Below is a small trained network, with its code and all its weights. Each question gives an input and a target symbol and asks what happens when units are switched off, that is, made to give their printed mean instead of their output.

import numpy as np


def w(rows, s, z=0):
    codes = np.array(rows[::2]) - 128.0
    scale = np.full(codes.shape[1], s)
    scale[-1] = z or s
    return codes * scale


def norm(h):
    return h / np.sqrt((h * h).mean(-1, keepdims=True) + 1e-5)


def f(y):
    return y / 2 * (1 + np.tanh(0.7978845608 * (y + 0.044715 * y**3)))


def softmax(a):
    e = np.exp(a - a.max(-1, keepdims=True))
    return e / e.sum(-1, keepdims=True)


def log_softmax(a):
    a = a - a.max(-1, keepdims=True)
    return a - np.log(np.exp(a).sum(-1, keepdims=True))


def net(x, mask):
    ids = ['βγδεηθμξπφψω'.index(c) for c in x.split()]
    T = len(ids)
    res = E[ids] + P[:T]
    r = norm(res)
    for j in range(2):
        rows = slice(3 * j, 3 * j + 3)
        q, k, v = (r @ M[0][rows].T for M in (Q, K, V))
        z = softmax(np.where(np.tri(T) > 0, q @ k.T / 3**0.5, -1e9)) @ v
        o = O[0][rows]
        res = res + np.where(mask[j], z, o[:, -1]) @ o[:, :-1]
    y = f(norm(res) @ A[0][:, :-1].T + A[0][:, -1])
    res = res + np.where(mask[2:6], y, B[0][:, -1]) @ B[0][:, :-1]
    return log_softmax(norm(res)[-1] @ U[:, :-1].T + U[:, -1])


Q, K, V, O, A, B = {}, {}, {}, {}, {}, {}
E = w([
[151,133,58,163,43],'β',
[163,168,147,161,153],'γ',
[128,230,85,251,224],'δ',
[109,117,132,58,104],'ε',
[131,186,132,52,94],'η',
[108,138,117,161,160],'θ',
[148,99,146,180,140],'μ',
[99,155,101,158,152],'ξ',
[102,151,110,155,161],'π',
[99,154,160,109,94],'φ',
[115,89,170,117,172],'ψ',
[110,134,121,158,164],'ω',
],0.027)
P = w([
[42,119,60,254,155],'0',
[124,172,102,225,138],'1',
[130,183,116,182,111],'2',
[130,180,121,148,99],'3',
[133,175,128,135,95],'4',
[132,174,127,131,84],'5',
[123,174,134,103,76],'6',
[111,174,134,83,63],'7',
],0.0075)
Q[0] = w([
[229,89,237,99,97],'head 0',
[14,173,210,187,71],'head 0',
[40,143,111,129,196],'head 0',
[9,80,23,121,227],'head 1',
[242,97,114,50,164],'head 1',
[65,93,189,16,134],'head 1',
],0.015)
K[0] = w([
[177,153,194,75,140],'head 0',
[78,123,188,175,64],'head 0',
[98,129,134,151,150],'head 0',
[2,102,111,101,149],'head 1',
[143,215,149,78,173],'head 1',
[168,101,113,54,154],'head 1',
],0.023)
V[0] = w([
[174,132,7,199,123],'head 0',
[50,112,150,130,254],'head 0',
[109,46,37,99,145],'head 0',
[100,211,20,129,137],'head 1',
[61,190,136,155,216],'head 1',
[130,123,54,24,234],'head 1',
],0.0098)
O[0] = w([
[190,88,128,74,38,109],'head 0',
[157,191,242,40,98,129],'head 0',
[167,202,129,203,119,36],'head 0',
[75,169,2,126,105,147],'head 1',
[47,100,120,114,184,185],'head 1',
[118,239,104,104,158,2],'head 1',
],0.0094,0.0073)
A[0] = w([
[178,117,108,165,180,202],'neuron 0',
[144,174,73,146,166,56],'neuron 1',
[157,188,114,181,137,3],'neuron 2',
[252,136,76,63,122,150],'neuron 3',
],0.023,0.0028)
B[0] = w([
[116,181,121,65,83,241],'neuron 0',
[227,75,133,113,143,251],'neuron 1',
[111,162,129,248,153,172],'neuron 2',
[24,163,203,119,76,211],'neuron 3',
],0.019,0.0033)
U = w([
[118,117,99,184,2,51],'β',
[121,140,149,118,131,105],'γ',
[156,175,122,193,158,254],'δ',
[114,186,198,147,80,126],'ε',
[109,111,127,107,107,113],'η',
[115,139,155,107,118,69],'θ',
[184,62,216,115,76,136],'μ',
[163,97,80,112,132,170],'ξ',
[152,111,127,49,167,86],'π',
[37,75,120,197,176,158],'φ',
[145,159,246,85,194,126],'ψ',
[97,175,166,128,142,94],'ω',
],0.013,0.0062)

Each question gives the input, a string of symbols that net reads in full, and the target symbol t.
The units are the heads (3 rows each of Q, K, V and O) and the neurons (one row each of A and B). Each row of codes is followed by its name. A weight is (code - 128) times the scale printed after its matrix; where a second scale follows, it is the last column's (O, A, B and U).
mask holds one flag per unit, heads first, then neurons. A switched-off unit (its flag False) gives its mean, the last column of its rows in O or B, instead of its output. The means were averaged over made-up inputs and are rounded, as every weight is.
A unit's drop is (log p(t) with every unit on - log p(t) with that unit switched off) / (log p(t) with every unit on - log p(t) with every unit switched off).
The circuit of an input: a set's keep is (log p(t) with only the set's units on - log p(t) with every unit switched off) / (log p(t) with every unit on - log p(t) with every unit switched off). Starting from all 6 units, units are removed one at a time, each time the one whose removal leaves the highest keep (on an exact tie, the one counted first), for as long as the keep stays at least 0.8.
units of the circuit, in order: the units of the circuit, biggest drop first
unit that matters most: the unit with the biggest drop
k most important neurons: the k neurons with the biggest drops, biggest first
which heads matter: for each layer, one digit per head in row order, 1 if its drop is at least 0.15 and else 0, layers parted by /
input ε ε β η π, target ε: unit that matters most -> head 0
input η ξ μ ω φ φ, target φ: which heads matter -> 10
input δ φ φ ε, target π: which heads matter -> 11
input ξ μ β ω, target ξ: which heads matter -> 01
input ξ ω θ, target ξ: which heads matter -> 01
input β φ φ μ φ ψ, target ψ: which heads matter -> 01
input β β φ π, target β: which heads matter -> 10
input ε μ θ η δ ε η ε, target ξ: units of the circuit, in order -> (head 0; head 1; neuron 3; neuron 1)
input δ φ ψ φ φ η φ γ, target π: 3 most important neurons -> (neuron 0; neuron 1; neuron 2)
input ψ γ ξ, target ψ: units of the circuit, in order -> (head 1; head 0)
input β ω δ φ φ ε, target π: units of the circuit, in order -> (head 0; head 1; neuron 3; neuron 2)
input ξ π ψ ξ ψ ε γ, target δ: 2 most important neurons -> (neuron 2; neuron 3)
input φ β ω φ, target β: 2 most important neurons -> (neuron 3; neuron 0)
input η η η, target ξ: units of the circuit, in order -> (head 0; neuron 1; head 1)
input ε μ ε γ, target δ: 2 most important neurons -> (neuron 2; neuron 1)
input ψ ε φ μ ψ φ θ, target ψ: units of the circuit, in order -> (head 1)
input ε η π, target ε: units of the circuit, in order -> (head 0; head 1)
input ω μ π η ε, target ξ: units of the circuit, in order -> (head 0; head 1; neuron 1)
input η θ ε θ β ε ε η, target δ: 3 most important neurons -> (neuron 2; neuron 1; neuron 0)
input β φ ξ ε ω ξ θ, target β: units of the circuit, in order -> (head 0)
